Below are the code and all the weights of a small trained network. Each question names an input and a class and asks about switching units off, where a switched-off unit gives its printed mean instead of its output.

import numpy as np


def w(rows, s, z=0):
    codes = np.array(rows[::2]) - 128.0
    scale = np.full(codes.shape[1], s)
    scale[-1] = z or s
    return codes * scale


def f(y):
    return np.maximum(y, 0)


def log_softmax(a):
    a = a - a.max(-1, keepdims=True)
    return a - np.log(np.exp(a).sum(-1, keepdims=True))


def net(x, mask):
    res = np.array(x, float).reshape(1, 5) / 4 @ E
    y = f(res @ A[0][:, :-1].T + A[0][:, -1])
    res = res + np.where(mask, y, B[0][:, -1]) @ B[0][:, :-1]
    return log_softmax(res[-1] @ U[:, :-1].T + U[:, -1])


A, B = {}, {}
E = w([
[61,191,158,195,139,225],'x0',
[79,85,173,85,248,112],'x1',
[183,176,179,92,166,180],'x2',
[84,152,128,162,65,104],'x3',
[132,224,166,203,180,60],'x4',
],0.014)
A[0] = w([
[115,6,102,47,136,121,161],'neuron 1',
[122,65,60,148,175,132,1],'neuron 2',
[197,76,39,87,159,56,138],'neuron 3',
[154,254,149,163,70,151,171],'neuron 4',
[144,60,33,130,174,38,106],'neuron 5',
[204,87,118,103,102,178,118],'neuron 6',
[46,146,170,194,118,84,219],'neuron 7',
],0.01,0.0048)
B[0] = w([
[78,1,139,89,117,130,230],'neuron 1',
[102,104,92,99,122,115,149],'neuron 2',
[195,94,181,107,115,76,220],'neuron 3',
[226,175,38,203,136,219,249],'neuron 4',
[199,141,205,136,120,4,207],'neuron 5',
[126,121,38,110,172,164,187],'neuron 6',
[90,185,164,201,125,114,231],'neuron 7',
],0.0091,0.016)
U = w([
[86,33,77,43,73,165,52],'0',
[175,210,178,104,209,208,226],'1',
[179,138,46,193,12,168,26],'2',
[8,138,110,194,143,120,210],'3',
[185,135,161,98,129,56,2],'4',
],0.013,0.0036)

Each question gives the input, the list of numbers given to net, and the class t.
The units are the neurons (one row each of A and B). Each row of codes is followed by its name. A weight is (code - 128) times the scale printed after its matrix; where a second scale follows, it is the last column's (A, B and U).
mask holds one flag per neuron, in row order. A switched-off neuron (its flag False) gives its mean, the last column of its row in B, instead of its output. The means were averaged over made-up inputs and are rounded, as every weight is.
A unit's drop is (log p(t) with every unit on - log p(t) with that unit switched off) / (log p(t) with every unit on - log p(t) with every unit switched off).
The circuit of an input: a set's keep is (log p(t) with only the set's units on - log p(t) with every unit switched off) / (log p(t) with every unit on - log p(t) with every unit switched off). Starting from all 7 units, units are removed one at a time, each time the one whose removal leaves the highest keep (on an exact tie, the one counted first), for as long as the keep stays at least 0.8.
units of the circuit, in order: the units of the circuit, biggest drop first
top k neurons: the k neurons with the biggest drops, biggest first
drop of u: that unit's drop, to one decimal
input [0,-7,-6,-3,-4], class 0: units of the circuit, in order => (neuron 4; neuron 7)
input [-6,-2,7,-2,6], class 1: units of the circuit, in order => (neuron 1)
input [2,-2,-8,0,3], class 3: top 3 neurons => (neuron 7; neuron 4; neuron 3)
input [-1,-2,-1,5,-3], class 0: top 2 neurons => (neuron 4; neuron 7)
input [-1,3,2,6,5], class 3: top 2 neurons => (neuron 7; neuron 3)
input [-6,7,3,-1,-3], class 0: top 2 neurons => (neuron 1; neuron 7)
input [-5,-3,4,3,7], class 2: drop of neuron 4 => 0.2
input [7,2,-6,7,-7], class 3: drop of neuron 7 => 0.1
input [-4,-4,-6,4,-7], class 0: drop of neuron 2 => 0.0
input [8,-5,8,-4,-3], class 2: drop of neuron 5 => 0.1
